Below is a small trained network, with its code and all its weights. Each question gives an input and a class and asks what happens when units are switched off, that is, made to give their printed mean instead of their output.

import numpy as np


def w(rows, s, z=0):
    codes = np.array(rows[::2]) - 128.0
    scale = np.full(codes.shape[1], s)
    scale[-1] = z or s
    return codes * scale


def f(y):
    return np.maximum(y, 0)


def log_softmax(a):
    a = a - a.max(-1, keepdims=True)
    return a - np.log(np.exp(a).sum(-1, keepdims=True))


def net(x, mask):
    res = np.array(x, float).reshape(1, 7) / 4 @ E
    y = f(res @ A[0][:, :-1].T + A[0][:, -1])
    res = res + np.where(mask, y, B[0][:, -1]) @ B[0][:, :-1]
    return log_softmax(res[-1] @ U[:, :-1].T + U[:, -1])


A, B = {}, {}
E = w([
[129,127,127,130,129],'x0',
[43,80,231,73,81],'x1',
[39,128,144,179,238],'x2',
[129,127,127,130,127],'x3',
[180,44,136,41,182],'x4',
[128,130,129,127,127],'x5',
[194,181,249,165,152],'x6',
],0.011)
A[0] = w([
[121,96,136,120,205,129],'N1',
[207,53,128,60,174,100],'N2',
[107,185,104,192,67,80],'N3',
[150,143,88,165,155,104],'N4',
[206,155,74,143,195,98],'N5',
[199,184,223,150,177,85],'N6',
[74,90,43,109,122,51],'N7',
[95,130,136,166,251,26],'N8',
[92,104,195,97,126,126],'N9',
[209,123,115,96,85,67],'N10',
[187,130,129,100,91,112],'N11',
[88,119,120,136,187,3],'N12',
[164,118,122,127,65,49],'N13',
],0.015,0.0041)
B[0] = w([
[96,195,115,161,71,200],'N1',
[107,190,169,169,251,251],'N2',
[116,177,175,102,224,226],'N3',
[102,82,154,104,88,186],'N4',
[84,64,174,37,155,224],'N5',
[227,101,71,133,127,249],'N6',
[243,75,90,169,178,224],'N7',
[94,138,101,149,23,236],'N8',
[134,90,133,59,120,220],'N9',
[64,142,117,163,38,212],'N10',
[103,106,108,181,43,197],'N11',
[75,127,104,150,124,179],'N12',
[85,135,148,168,71,182],'N13',
],0.012,0.013)
U = w([
[93,135,110,179,60,75],'0',
[247,73,94,154,127,117],'1',
[106,19,204,26,113,71],'2',
[124,200,176,156,166,254],'3',
],0.014,0.0082)

Each question gives the input, the list of numbers given to net, and the class t.
The units are the neurons (one row each of A and B). Each row of codes is followed by its name. A weight is (code - 128) times the scale printed after its matrix; where a second scale follows, it is the last column's (A, B and U).
mask holds one flag per neuron, in row order. A switched-off neuron (its flag False) gives its mean, the last column of its row in B, instead of its output. The means were averaged over made-up inputs and are rounded, as every weight is.
A unit's drop is (log p(t) with every unit on - log p(t) with that unit switched off) / (log p(t) with every unit on - log p(t) with every unit switched off).
The circuit of an input: a set's keep is (log p(t) with only the set's units on - log p(t) with every unit switched off) / (log p(t) with every unit on - log p(t) with every unit switched off). Starting from the 12 units with the biggest drops (on a tie, the unit counted first), units are removed one at a time, each time the one whose removal leaves the highest keep (on an exact tie, the one counted first), for as long as the keep stays at least 0.8.
circuit, biggest first: the units of the circuit, biggest drop first
k most important neurons: the k neurons with the biggest drops, biggest first
drop of u: that unit's drop, to one decimal
input [-2,-4,-7,-8,8,5,-5], class 3: circuit, biggest first : (N2)
input [8,6,4,-3,7,-8,-2], class 3: 3 most important neurons : (N2, N1, N5)
input [-1,5,8,5,4,2,5], class 0: 2 most important neurons : (N8, N1)
input [-7,-6,-3,-3,-8,-2,-3], class 3: 2 most important neurons : (N3, N9)
input [3,0,5,8,-2,4,4], class 0: 2 most important neurons : (N8, N7)
input [6,4,8,-8,7,-5,-8], class 0: 2 most important neurons : (N1, N8)
input [-3,2,4,4,-1,-3,2], class 0: 4 most important neurons : (N2, N5, N7, N3)
input [-8,4,1,-1,-6,7,-5], class 3: 2 most important neurons : (N6, N3)
input [-8,1,1,4,-7,5,-6], class 3: 2 most important neurons : (N3, N6)
input [-2,-5,3,-6,-3,8,4], class 2: 4 most important neurons : (N5, N7, N4, N2)
input [1,8,7,0,-7,4,-8], class 1: 2 most important neurons : (N7, N5)
input [7,5,-8,4,8,-2,-4], class 0: 4 most important neurons : (N10, N11, N3, N13)
input [-4,7,-6,-7,-6,-5,-4], class 2: 2 most important neurons : (N2, N8)
input [0,0,1,7,-4,-1,-7], class 1: circuit, biggest first : (N7)
input [-2,-5,8,6,4,-2,4], class 0: 2 most important neurons : (N8, N1)
input [3,-6,2,5,-3,3,-7], class 1: 2 most important neurons : (N7, N9)
input [-7,5,-1,4,-7,4,-6], class 3: 3 most important neurons : (N3, N6, N5)
input [0,-8,1,-1,-1,-7,-4], class 2: drop of N5 : 0.6
input [-7,-7,0,-1,-1,3,-4], class 2: drop of N5 : 0.6
input [-6,-3,8,1,-3,-7,5], class 0: drop of N8 : 0.4
input [-6,-3,-5,5,-8,-6,-3], class 3: circuit, biggest first : (N3)
input [6,-8,0,1,3,-6,5], class 2: drop of N5 : 1.6
